[128 = 0]

j528_j169: [ 96 149 136 109  91 146 143 105  99 131  88 136 139 125 116 111 150 145
 131 134 160 137]
j267_j154: [201 188 208 157 150 131  48  95 148  97 181 158  52 183 118 173 105 156
 112 125 104 163]
j661_j138: [124 135 149 148 126 127 153 124 120 111  94 131 164 141 128  65 118 173
 121 130 156 131]
j661_j138: [146 128 103  68  64 135 122 178 164 131 105 139  81 115 192 109 128 121
 149 131 139 150]
j888_j286: [146 118 150 147 154 132 156 132 119 126 129 112 163 145 120 115  97 132
 119 137 141 152]
j57_j456: [110 153 160 139 139  93 126 100 177 112 133 135 143 138 134 115 117 183
 135 123 151  86]
j888_j286: [107 157 121 137 153 140 107 132 112 116 108 126 143 101 153 109 143  94
 113 140  83 119]
j528_j169: [167 163 149 127  94  98 122 127 112 130 179 126 139 116 112 187 125 123
 111  98  93 127]
j57_j456: [ 94 170 138 115 196 126  95  85 130 139 150 133 131  98 119 173 136  98
 145 127 126 107]
j888_j286: [101 164 130 105 120 113 129 121 145 130 123 128 155  93 145 142 133 117
 132 125 126 105]
j57_j456: [155 116 141 146 137 155 103 119 151 119 122 154  92 149  90 147 111 122
 120 135 156 170]
j661_j138: [ 95 105 118 106 134 124 157 117 109 151 132 104 133 141 137 122 140 145
 154 135 147 106]
j888_j286: [113 127 107  67  72 113 173 153 132 151 115 114 153  99 160 125 129 129
 152 120 158 126]
j267_j154: [180 116 176 150 100 101 143 138 191 113 158 122 128 177 126 151  76 170
 113 130 145 141]
j528_j169: [104 135 138 107  86 118 126 101 139 133 127 135 100 147 127 138 149 171
 145 126 153 104]
j267_j154: [122 160 147  81  80 102 121 106 161 142 156 135 105 125 133 186 133 148
 150 114 152 111]
j528_j169: [107 101  96 192 186 134 111 108 100 108  99 157 134 121  77  56 155 155
 120 110 134 100]
j528_j169: [157 126 138 160 134 134 110 128 129 110 128 145 113 144 108 115 121 141
 112 123 124 144]
j661_j138: [105  92 111  97 149 112 174 126  92 168 163  82 147 136 140 144 132 129
 162 128 135 103]
j57_j456: [113 117 131 115   4  95 199 138 124 129 101 116 180 134 121 106 139 191
 117 114 156 106]
j888_j286: [121 125 137 110  15 104 112 140 192 109 119 135  59 174 181 118 151 194
 129 140 114  88]
j661_j138: [137  80 125 197 101 146 107 146 154  92 105 131  93 180 124 100 135 139
  83 158  79 122]
j661_j138: [144 153 128  94  96 132 137 149 146 123  93 151 135 102 147  94 114 137
 139 117 172 160]
j888_j286: [140 158 143 120 192 177  89 103  74 131 120 147  91 133 116 117 134 106
 142 135 142 180]
j57_j456: [189 115 121 156 121 158 126 147  48 130 142 132 125 132  79 140 129  93
  97 111  97 190]
j528_j169: [172 162 114 126 129 180  97 128  47 131 112 169 120  83  65 149 142  63
 108 102 128 212]
j57_j456: [105 138 115  79 115 128 121 118 149 149 131 135 106 106 135 167 138 111
 156 126 155 123]
j57_j456: [161 167 163 135 172 113 114 114 128 122 158 136 141 123 120 137 102 138
 131 110 135 140]
j888_j286: [186 110 148 210  96 140 105 136 174  86 115 167 126 148  53 148  98 125
  63 124 123 169]
j267_j154: [114  82 123 169 108  91 175 121 145 133 150 106 184 137  80 158 120 146
 107 118 127  86]
j661_j138: [ 84 183 139 118 142 143 104  84 119 126 104 150 144  92 104 150 150 107
 126 130 141 123]
j267_j154: [124 107  76 103  76  89 151 140 135 143 126 153 137  85  99 114 149 161
 151  74 171  96]
j661_j138: [155 180 166 162 122 137  96 128 145  88 102 156 137 125 129 105 114 132
  91 131 110 152]
j528_j169: [131 137 145 114 118 119 144 124 145 130 126 129 140 131 130 127 112 148
 137 126 160 134]
j661_j138: [126 129 127 136 112 122 109 126 151 109 106 153  96 142 137  80 140 176
 134 122 144 113]
j661_j138: [ 95 115 102  89  82 160 137 157 125 145 106  98 118 118 176 161 147  60
 121 170  86 137]
j528_j169: [156 101 104  96 234 102 127 145 191 154 176 131 120 100 139 141  75 112
 185 104 187 131]
j528_j169: [108 121 109 123 189 144 155 133 116 135  92 129 177  93 124  80 112 109
 143 130 173 145]
j267_j154: [160 173 160 107  89 134 123 113  44 133 145 130 107 148 126 125 150 159
 130 108 117 156]
j267_j154: [169 132 142 138 119 111 107 129 143 117 153 146  94 149 121 126 119 165
 131 107 133 132]
j267_j154: [149 130 134 138 130 106 124 139 137 122 151 124 128 133 140 126 120 141
 124 117 108 115]
j57_j456: [ 81 132 128  94  74 130 143 141 134 129 102  97 117 147 206 104 154 140
 135 165  98  96]
j661_j138: [ 96 154  96  93 134 115 110 104 131 140 117 165 120  74 107 125 157 137
 162  92 173 102]
j528_j169: [128 131 123 103  71  94 156 147 152 142 154 106 161 104 142 184 122 109
 120 119 107 107]
j888_j286: [154  73  87 119  53 139 143 154 128 142 122 143  98 129  85 154 137 118
 123 112 150 157]
j267_j154: [164  90 134 165 141  69 126 148 183 116 192 107 111 170 153 128 104 177
 127 114  90  73]
j267_j154: [176 215 171 107  99 135 128 143  75 117 123 133 170  93 147 127 113 105
 104 113 105 185]
j888_j286: [149 142 168 141 139 133 144 117 140 121 125 130 158 140 107 136  92 135
 116 134 159 162]
j57_j456: [107 163 154 103  94 127 120 103 126 131 129 126 114 138 141 154 144 141
 133 137 127 118]
j888_j286: [135  93  81 115  66 122 136 166 133 132 116 133 105 117 138 114 148 127
 128 115 117 120]
j267_j154: [139 111 105 139 153 123 102 135 125 123 137 141  89 134 133  96 141 146
 141 113 118 112]
j888_j286: [134  78 104 142 115 153 120 131  99 137 134 124  80 161 104 140 149 119
 124 137 112 139]
j57_j456: [191 107  78  61 194 127  96 193 166 154 170 136  59  94 195 126  93  79
 187 107 140 165]
j57_j456: [143 183 153  77 117 126 116 140  88 138 156 102 108 131 203 136 136 118
 143 135  81 135]
j528_j169: [123 115 106 137  97 119 141 120 143 125 101 164 146 102  70 116 134 152
 127  97 183 127]
[142 130 121 127 128 111 146 146 102 131 140 116 154 116 140 110 126 131
 127 112 111 122] | j57_j456
[ 88 155 157 112 143 161 146 103  93 147 126  89 171 123 130 194 127  61
 112 171 104 148] | j661_j138
[122 139 153 166 188 108 140 109 140 121 147 114 189 119 108 142 101 121
 112 128 121 110] | j888_j286
[112 125 142 125  61 149 140 128 138 117  86 129 119 154 136 116 137 144
 113 155 138 142] | j528_j169
[128 179 166 118 164 132 110 142 173 116 135 105 153 113 194 160  92  71
 112 166  81 137] | j267_j154
[122 121 130 137 181 132 115 108 103 136 150 120 111 144 122 128 135 131
 142 130 121 118] | j888_j286
[ 97 154 133 108 109 126  83  90 132 132 144 140  67 140 134 166 170 141
 143 130 111  93] | j57_j456
[161 150 117 119 162 100  68 143 131 119 173 141  57 130 181 101 144 153
 153 101  81  96] | j267_j154
[122 143  83 159 197 114  91 151 148 110 123 148 159  52 133 107 132  72
 112 107  79  98] | j267_j154
[134 180 159 104  87 173 155 148  57 130  96  97 181 111 159 143 124  61
  92 162  85 194] | j528_j169
[173  75  97 140 136 112 132 164 131 144 182 111 112 132 117 169 113  97
 124 112  94 131] | j661_j138
[149 170 158 139 162 142 111 103  72 121 132 142 130 131 107 112 130 140
 125 115 132 156] | j528_j169
[ 55  99  96 106 128 163 118  74 102 155 103 142  82 136  79 152 183 126
 158 141 172 111] | j267_j154
[121  77  68 116  81 115 103 138 178 141 143 154  66 114  98 176 156 118
 141 107 134  98] | j528_j169
[152 112 190 200 196 130 144 111 130 106 146 100 163 194 114 111  80 156
 100 157 119 140] | j888_j286
[162 110  92 149 118 123 127 168 133 122 129 141 148  88 106 133 119  87
 103 105 103 142] | j661_j138
[ 66 109 133 145 154 120 162 118 204 115  79 118 184 126 142  91 104 145
 128 162 171  92] | j57_j456
[136 170 186 122  77 111 156 124 189 109 109 130 177 132 139 140  86 155
 110 139 165 144] | j888_j286
[ 89 110 146  74  69 125 149  91 169 157 137 118  88 170 124 190 135 163
 164 148 190 114] | j267_j154
[140 142 149 130 167 135  93 104 115 125 149 137  78 159 132 122 133 154
 146 128 130 131] | j528_j169
[148 146 145 139  96 126 116 105 190 116 115 180 137 104  51 179 103 129
 112 105 194 159] | j267_j154
[106  63 102 121  66 140 149 140 110 146 131  94  86 177 141 145 160 132
 128 155  99 110] | j888_j286
[152 151 137 104 115 139 144 109 128 133  96 179 149  95  61 118 107 151
 145  91 240 186] | j528_j169
[112 127 111  94  92 121 139 141 122 141 126 116 121 120 158 129 146 127
 141 129 120 113] | j57_j456

j923-j117: [102 104 112  88  76 105  96 109 103 167 116 101 112 154 138 135  92 128
 106 130 131  93]
j736-j181: [107 140 134 145 171 117 154 170 120  97 133 121 139 127 167 151 140 148
 135 197 130 134]
j646-j599: [145 116  89  85 107 182 115 156 102 115 144 121 118 162 111 109  77  74
 130 116 115 113]
j736-j181: [123 160 139 158 173 144 131 187 116  66 164 129 162 109 156 145 128 146
 140 184 134 159]
j646-j599: [139 165  62 106 163 149 134 166 111 144 144 168  93 165 120 103  93 154
 184 104 157 129]
j646-j599: [166 160  91 135 153 123 135 147 162 185 147 163 113 149 119 105 136 171
 171  99 167 151]
j165-j494: [199 178 133  77 163 114 114  63 104 160  95 187 122 144 136  98 118 128
 157 129 151 107]
j736-j181: [ 94 102 122 131  96 143 109 143 119 140 141 104 117 147 128 119 125 138
  98 130 112 130]
j810-j777: [118 136 111  96 148 145  87  97 140 121 141 124 127 168 130 104 130 157
 125 137 174 163]
j810-j777: [125 119 155 148 147 117 175 128 141 145 113 137 105  86 147 133 192 139
 158 117 121 127]
j923-j117: [ 51  38 123 121  63 107 120 107 171 152 113  40 121 169 127 149 146 117
  55 149 120 124]
j705-j60: [122 142 104 131 135  70 136 133 146 127 116 118 148 134 130 172  90 135
 136 146 158 113]
j736-j181: [162 127 107  68 105  88 106  45 146 197  89 138 108 154 113 118 112 121
 141  85 170 101]
j705-j60: [120 110 113 126  69 145 145 181  82 163 141 130  83  80 125 133 108 107
 168  58  94  85]
j646-j599: [142  82 154 135 102 145 147 114 147 144 107 106 136 158 118 111 154  79
  66 158  72 115]
j646-j599: [130 147 119 111 101 139  75 142  94 110 158 122 147 123 128 133  73 128
 126 122 141 128]
j810-j777: [134 114 117 109 148 121 129  84 172 105 106 111 149 171 109 131 126 102
 102 151 149 141]
j810-j777: [119 124 158 180 112 119 145 141 116 150 121 144 124 112 123 121 150 146
  99 126  74 116]
j165-j494: [122 135 124 129 127 114 169 173  90 158 125 145  87  80 159 145 138 139
 189 106 119  92]
j810-j777: [129 146 154 169 177 178 117  79 119 115 107 189 121 197  89  41 168 166
  55 149  66 160]
j705-j60: [102 127 119 144 144 104 135 128 152 100 123 113 144 135 122 153 121 137
 119 144 144 138]
j705-j60: [ 84  93 113 138  86 187 103 135 136 104 162 108 103 105  84 107 135 124
 130  35 125 161]
j736-j181: [161 148 141 152 148 173 139 159 111 113 144 161 134 127 121  97 137 118
 125 135  89 139]
j705-j60: [117  96 162  59 124 178  89  40 109  91 110 110 112 126 135  95 162  92
 113 119 138 140]
j165-j494: [188 164 200 182 114  75 117  92 174 142 140 144 182  13 125 163 170 146
 155  75 159 157]
j810-j777: [122 133 134 118 129 127 122 120 121 117 132 127 123  98 135 136 133 132
 153 108 146 131]
j705-j60: [117 111 117 113  78  87 161 172 102 129 123  97 118  51 146 200  86  81
 184  90 131  69]
j923-j117: [ 77 138 168 107 123  82  95  86  75 122 109 119 120  87 181 155 136 175
 132 154 147 108]
j736-j181: [ 82 114 120 146  94 116 110 129 123 105 132 107 132 113 105 150  98 133
 111  97 124 125]
j165-j494: [ 51  91 127 161 144 144 153 149 152 101 137  99 103 124 133 130 183 162
 123 127 127 162]
j705-j60: [176 150 102  51  94 114 102 104  65 207 107 161  91 148 144 107  74 115
 161 106 133  63]
j165-j494: [ 96 134 130 118 174 117 116  79 139 117 107 134 121 170 139 110 156 174
 109 166 153 151]
j646-j599: [116 133 154 187 135  98 135 124 146 161 119 143 137 144 127 117 162 181
  83 156  99 139]
j923-j117: [174 121 116 132 130 188 184 211 105 163 147 152  93 128 139  96 148  89
 161 126  73 108]
j646-j599: [129 130 108 166 138 138 150 145 152 178 131 159  98 158 103  90 157 169
 127  97 111 143]
j923-j117: [177 103 124 122 112 175 147 168 150 154 149 115 132 151 126 105 143  78
 116 143 101 133]
j165-j494: [127 120 151 197  70  70 120 157 163 128 145  92 191  86 109 189  97 121
  85 126 112 125]
j705-j60: [122 128 130  73 164 137 121  95 123  33 114 100 156 120 141 160 105  73
 142 165 166 132]
j165-j494: [149 162 137 101 151 129 125  83  83 165 101 189  84 121 136  88 145 159
 165  95 128 108]
j646-j599: [181 150 117 133 115 125 100 139 155 182 156 139 149 153 122 110 118 147
 123 127 149 147]
j810-j777: [125 106 122 134 136 107 179 137 143 150  98 123 114 146 133 138 144 110
 123 151 105 102]
j165-j494: [ 73  98  92 176 154  60 217 157 173 142  79 112 111 168 119 171 136 139
 112 164 106  97]
j736-j181: [150 160 134 135 177 124 158 137 121 105 120 159 131 109 139 133 138 129
 163 142 132 127]
j923-j117: [114 138 134 135 127 121 167 167  62 153 113 158  83  94 158 131 131 140
 164 123  85  77]
j736-j181: [132 117 129 104 122 115 115 111 157 137 136 100 138 119 144 144 141 127
 141 130 172 143]
j165-j494: [104  91 113 148 115 143 151 182 163  96 152  77 145 127 124 157 128  96
 117 144 124 144]
j923-j117: [124 105 121 180 109  69 159 119 195 134 101 106 164 147  84 166 112 109
  78 130 112 120]
j923-j117: [122 119 100 120 122 108 126 146 158 152 138 103 133 157 135 142 117 138
 127 146 157 134]
j810-j777: [117 103 120 102 136  94 155  73 154  84  75 105 140 135 105 165 107  69
 118 130 137 102]
j923-j117: [112 151 121 110 152 105 113 138 119 133 143 124 125 120 170 144 131 175
 163 155 179 140]
j165-j494: [109 139 146 158 121  94 155 149 104 159 123 146 100  64 150 148 153 167
 170  96 120 107]
j923-j117: [146 137 144 189 161 151 189 153 138  96 118 167 126  97  94 119 157 107
 138 100  76 132]
j810-j777: [175 142 134 151 142 161 120 157 159 145 164 138 152 150 126  97 152 137
 115 150 127 169]
j736-j181: [159 128 143 142 151 126 177 126 130 142  97 153 123 139 128 116 152 104
 119 153  86 106]
j705-j60: [123 134  96 146 102 135 144 183  90 180 137 156  88 137 119 110 102 147
 144  93  90  95]
j646-j599: [141 116 144 164 155 105 174 126 166 161 100 134 135 170 133 118 172 136
  87 186  94 126]
j705-j60: [169 143 151 132 142 111 134 131 155 113 136 119 170  99 144 155 137 108
 139 156 150 141]
j736-j181: [ 97 118 121 108 136 111 132 125 138 124 129 104 113 108 152 151 146 145
 161 125 170 135]
j810-j777: [108 122 155 152  91  99 100  93 128  99 119 113 159  95 103 155 104 120
  92 104 118 123]
j646-j599: [158 136 134 117 157  97 151 127 163 118 121 113 158 119 152 162 137 109
 147 171 162 131]
[151 128 112 107 144 137 124 134 163 134 145 113 139 149 137 126 137 124
 141 146 167 154] | j810-j777
[106  85 108 106  99 155 130 151 132 155 138  94 101 158 136 115 138 115
 117 132 119 125] | j923-j117
[ 97 107 177 166 102  75 173 101 119 109  84 123 122  33 123 180 151 106
 139  82  94  87] | j810-j777
[127 145 140 150 116 106 102 128 146 129 154 123 149  83 128 149 131 160
 145  98 163 154] | j646-j599
[151 129 136 100 182 143 128  54 185  72 109 126 151 140 107 120 159  98
 132 128 175 171] | j810-j777
[153 139 141 180 130 127 142 167 159 145 154 135 150 110 124 129 151 144
 126 129 119 152] | j705-j60
[158 148 126 155 120  94 139 150 131 198 127 154 126 141 135 122 128 161
 126 138 114 111] | j705-j60
[178 133 150 158 108 105 110 125 179 181 145 122 170 141 126 124 146 142
  92 150 133 151] | j646-j599
[169 126  91 154 138 116 120 115 241 113 143 106 192 185  63 137 104 104
  90 125 170 181] | j923-j117
[125 133 114  98 159 123 149 139 116  84 116 118 133 128 147 156 107  97
 153 163 144 112] | j646-j599
[203 114 129 106 130 189 130 133 187  88 160 105 169 116 102 122 138  41
 142 109 151 170] | j165-j494
[100 131 141 123 122 117 139 110  84 102 104 142 104  76 128 145 121 121
 156  88 115  96] | j810-j777
[129 122 112 117 115 176  79 111 169  74 172 104 152 114  84 121 115 110
 136  63 177 189] | j705-j60
[147 114  89 169 106 172 142 168 174 191 159 149  98 159  74  76 148 145
 129  53 109 158] | j646-j599
[120 117 126 151 108 129 133 126 131 137 121 133 122 132 100 121 122 124
 108 101 100 120] | j165-j494
[146 137 151 157 118  87 126 126 160 127 133 116 170  93 129 164 129 129
 122 134 143 137] | j165-j494
[125 129 114  89 162 135 148 177 123 106 148  99 126 118 187 157 137 118
 179 183 170 133] | j165-j494
[ 55  94 122 117 125 106 147 130 145 106 128  82  99  75 152 173 161 145
 176  97 175 137] | j736-j181
[158  92  90  96  93 187 134 175 135 174 152 109 104 179 120  93 120  82
 122 123 107 122] | j923-j117
[131 164 153 105 110 104  86  66  52 118  96 170 124  97 122 125  81 133
 128  97 112  84] | j923-j117
[ 82 171 121 189 140  94 103 179 118  84 166 131 162  98 129 167  90 197
 133 135 149 154] | j646-j599
[155 161 134 176  76 115  54 149 159 172 196 130 171  98 107 126 109 190
 120  75 164 179] | j646-j599
[110 113 144 142 136 168 123 117 130 115 134 131 117 139 119  94 166 139
 103 125 107 154] | j705-j60
[106 127 109 117  93 115 103 167 107 165 156 109 116 123 155 141 105 160
 143 127 147 119] | j810-j777
[ 99 157 107 119 168  76 155 111 105 112  91 154 105 112 137 158 108 155
 176 119 154  99] | j736-j181
[162 127 144 100  99  94 113  98 142 155 123 112 145  92 142 155 124 107
 146 114 160 115] | j705-j60
[104 117 116 117 113 128  98  84 131 160 117 133 104 166 109  96 132 160
 103 103 133 135] | j705-j60
[126 135  80 146 114  70 153 154 145 169 112 132 126 155 107 158  77 136
 132 118 130  94] | j923-j117
[172 143 154 143 171 150 175 135 149  95 129 151 134  70 128 131 174  97
 178 107 131 146] | j736-j181
[138 106 131 139 132 163 126 103 178 101 133 116 145 146  88 108 150 101
 100 108 127 167] | j165-j494

j18j632: [149  83 145 120 136 132 137  93 152 149 119 109  95 123 142 177  86 110
 130  96 121 126]
j866j925: [135 169 154 101  99 142 136  92 131  97 160 122 107 150 116 211 106 135
 134  97  85 106]
j336j13: [106 106 136 104 156 112 116 115  98 108  73 122  89 120 123 211 139  66
 138 136 133 162]
j629j41: [148 141 127 167 150 135 156 136 161 116 157 120 162 121 137  49 132 177
 128 117 122  98]
j629j41: [131 145 117 129  82 119 164 180  94  52 112 124 170 125 135  90 153 184
  98 158 132 144]
j173j609: [142  96 162 139 178 145 133 102 145  98 114 119 130 109 133 135 124 102
 147 120 123 129]
j629j41: [106 149  72 123 135  73 148 165  98 130  72 115  84 120 133 158 160 134
 107 133 159 149]
j629j41: [165  85 159 151 148 154 155  94 190 128 176 103 143 133 149  95  73 155
 135  85  83  88]
j866j925: [116  82 111 111 124 120 113 151 114 137  97 133 113 120 140 126 127 108
 118 147 146 155]
j336j13: [135 120 146 141 120 162 107 136 137 130 158 151 178 125 124  53 133 137
 135 150 132 123]
j877j808: [149  70 135 129 144 161 116 135 163 131 140 137 130 108 150  72 106 136
 129 125 134 121]
j877j808: [151 136 162 156 121 121 166 105 114 106 105 108 168 120 123 140 133 131
 127 131 137 140]
j866j925: [111  60 115 128 131 105 117 130 127 182 112 116 123 142 142 123 100  94
 121 136 122 146]
j629j41: [108 147  84  94  75 136 104 190 114 113 156 157 124 140 132  84 139 173
 105 150 125 124]
j18j632: [120 156 139 153  99 130 132 137 117 125 167 133 200 153 115  65 138 152
 127 151 106 119]
j173j609: [118 132 110 113 118 143  75 136 127 192 136 164 113 122 118 111 137 106
 134 143 165 134]
j173j609: [132  94 140 120 150 151 106 121 144 130 130 138 119 116 134 118 119 108
 139 128 131 129]
j877j808: [128 192 139 132  84 124 148 130 101  93 143 128 163 145 109 140 147 158
 121 137 117 124]
j173j609: [ 98 193  45 100   2  88 120 195  92 194 167 145 126 176 123 106 129 199
  77 145 132 123]
j336j13: [134 134 106 121 111 146  86 138 139 202 141 162 113 115 125  95 131 127
 128 134 175 126]
j173j609: [118 118 131 108 113 135 104 130 113 134 123 141 122 131 123 145 128 107
 129 141 132 142]
j336j13: [139 101 124 124 104 117 134 119 126 166 111 118 115 128 136 153 105 121
 115 121 143 140]
j877j808: [130 156 139 146 146 122 142 121 117 108 112 124 144 118 117 130 154 125
 136 134 140 132]
j866j925: [116  88 111 103  96 114 109 133 114 176 111 129 103 139 135 160 104 102
 114 134 136 150]
j336j13: [131 143 126 153 180 122 141 116 152 127 134 117 122 121 128 112 137 132
 142 109 123 107]
j877j808: [142 141 166 159  91 103 179  96 103 117 118  93 186 149 118 158 117 133
 119 130 109 139]
j18j632: [125 115 118 145 156 120 138 128 152 137 145 115 128 135 137  98 117 138
 131 114 106 109]
j336j13: [152  54 181 167 148 145 142 100 143 130 122 111 195 121 138  77 103 106
 138 140 121 140]
j18j632: [185 218 173 174  30 123 173  62 118 206 157 114 198 145  97 159 112 167
 117 108 159 114]
j877j808: [151 132 149 142 128 133 148 118 122 106 105 122 145 108 127 132 137 133
 127 131 150 138]
j866j925: [135 166 115 127  95 130 128 143 119 135 134 141 135 124 121 114 143 156
 118 135 152 126]
j866j925: [120  77 137 124 143 113 112  86 140 201 121 112 100 144 131 180  87  70
 138 110 115 135]
j173j609: [137 107 135 124 103 132 126 125 124 143 123 128 136 128 132 130 114 125
 120 133 136 138]
j336j13: [131  77 144 120 123 127 116 113 115 154  93 126 124 120 132 158 113  85
 128 139 148 159]
j629j41: [124 129 150 130 136 116 130 106  99 124  86 122 130 121 115 181 143  86
 136 140 146 156]
j877j808: [128 118 112 109 140 120 117 128 122 143  90 132  77 108 132 174 133 105
 127 122 161 145]
j18j632: [117 100  71 111 107  81 147 169 110 147  77 111  80 123 151 151 124 141
  93 129 154 152]
j866j925: [130 182  90 113  29 119 128 169 101 155 148 147 143 143 122 107 136 187
  93 145 154 130]
j18j632: [ 87  54 104  77 121 126  97 187  92  72  89 142 107 127 147 127 133 101
 112 172 117 171]
j18j632: [ 88  44  81  98 175 110 113 184 132  91 100 123  80 125 161 104 123 112
 118 140 102 143]
j336j13: [106 175 102 107 147 126 105 143 120 118 128 148  87 124 116 150 159 123
 137 128 136 122]
j629j41: [154 104 138 148 119 107 199 136 126  63  99  85 150 121 151 129 115 170
 104 118 113 134]
j18j632: [115 120  83 145 101  83 158 166 119 154 126 107 144 148 143  84 123 166
  98 135 121 129]
j173j609: [146  57 169 119 132 146 149 113 136  70 116 106 139 124 148 147  92 118
 127 123  94 139]
j173j609: [100 214  94 126  81  88 127 144  79 160 121 136 131 150 100 158 167 136
 115 146 149 138]
j877j808: [114 121  86  79 123 152  79 164 144 141 148 164  66 120 138 119 125 136
 124 124 138 118]
j629j41: [110 107  46  86  90  88 149 194 130 119 121 112  56 142 163 141 105 184
  82 110 111 123]
[102 162 126 126 196 126 116 128 124  81 118 135 104 120 114 147 168 102
 154 129 118 122] | j336j13
[141 151 143 159 186 157 126 138 144  83 131 145 159  94 123  53 171 142
 149 141 150 116] | j877j808
[135 105 122 132 145 105 156 117 138 131 106 100 101 126 142 162 110 126
 122 105 121 128] | j629j41
[143 152 151 178 173 122 133  62 166 212 157 112 141 137 113 127 114 105
 157  94 125  97] | j866j925
[142 195 141 128  88 147 142 141 109  71 144 143 164 124 113 115 157 174
 122 140 135 121] | j877j808
[112 183 115 128 160  92 134 118  91 124  67 124  89 111 107 206 177  92
 137 131 168 151] | j877j808
[118 215 119 110  70 138 126 153 103  85 167 150 147 148 107 127 155 176
 119 140 114 113] | j877j808
[135 146 130 130 121 128 121 110 132 164 132 132 118 128 120 148 125 121
 132 118 142 124] | j866j925
[116 130 138 123 132  91 143 114  75 113  48 112 114 117 116 217 154  78
 126 146 158 176] | j629j41
[101 181 115 113 159 133 111 145 118  79 137 146 109 128 112 135 168 127
 143 134 116 117] | j336j13
[150  46 154  75  40 156 153 138 134  56 154 107 129 155 162 165  47 166
  93 114  57 130] | j629j41
[104 189  91 138 133 109 114 169  95 131 109 152 138 117 110  88 192 138
 126 162 172 140] | j629j41
[113  91 123 134 142 125 129 143 140 119 146 120 145 144 140  85 114 131
 127 133  92 121] | j18j632
[130 142 158  97 112 139 131  86 133 102 151 116  97 152 120 224  95 114
 137  95  78 113] | j866j925
[157 104 125 147 113 138 126 123 153 192 136 132 140 114 139  82 108 143
 120 122 163 123] | j173j609
[134  70 153 113 162 168  86 113 148 135 124 149 114 106 134 122 115  83
 149 133 138 137] | j173j609
[130 141 124 120 118 134 127 140 121 109 124 136 126 121 127 127 139 139
 124 134 137 131] | j866j925
[118  98 150 129 184 157 107 118 157  98 157 134 133 130 132  98 120 107
 154 124  88 110] | j18j632
[120 107 112 107  90 116 113 132 115 172 120 130 109 140 131 156 108 115
 114 131 135 143] | j866j925
[109 190 112 130 103  97 135 133  91 137 117 128 133 143 107 159 158 130
 122 140 138 137] | j173j609
[120 120 111 104  74 116 119 136 113 164 131 130 115 147 130 155 107 129
 109 131 127 138] | j866j925
[129 136 132 137 134 140 123 132 136 121 146 136 147 127 125  93 135 138
 133 133 125 118] | j336j13
[153 136 128 152  84 114 144 118 120 190 116 122 155 124 126 117 121 142
 112 131 170 138] | j173j609
[110  77  98 158 158  99 153 152 162 143 161  97 148 158 155  46  98 156
 118 117  71 102] | j18j632
[118 129 132  97 110 195  42 123 170 188 230 184 127 151 117  72 100 122
 151 126 102  88] | j629j41
[116 135 151 115 126 140  93 106 106 145 118 147 130 129 107 165 139  78
 145 145 141 147] | j629j41
[110 113 148 106 119 128 125 131  94  73 104 127 135 135 123 169 135 101
 129 150 109 154] | j336j13
[120  33 153 105 119 144 117 125 133 107 134 118 139 146 148 130  80 100
 125 136  80 142] | j18j632
[132 163 132 112  60 115 147 124  97 118 125 120 133 147 118 185 122 146
 109 128 123 137] | j877j808
[169 121 135 189 216 132 184 110 200 104 147  94 135 102 152  57 120 175
 141  80 114  78] | j173j609
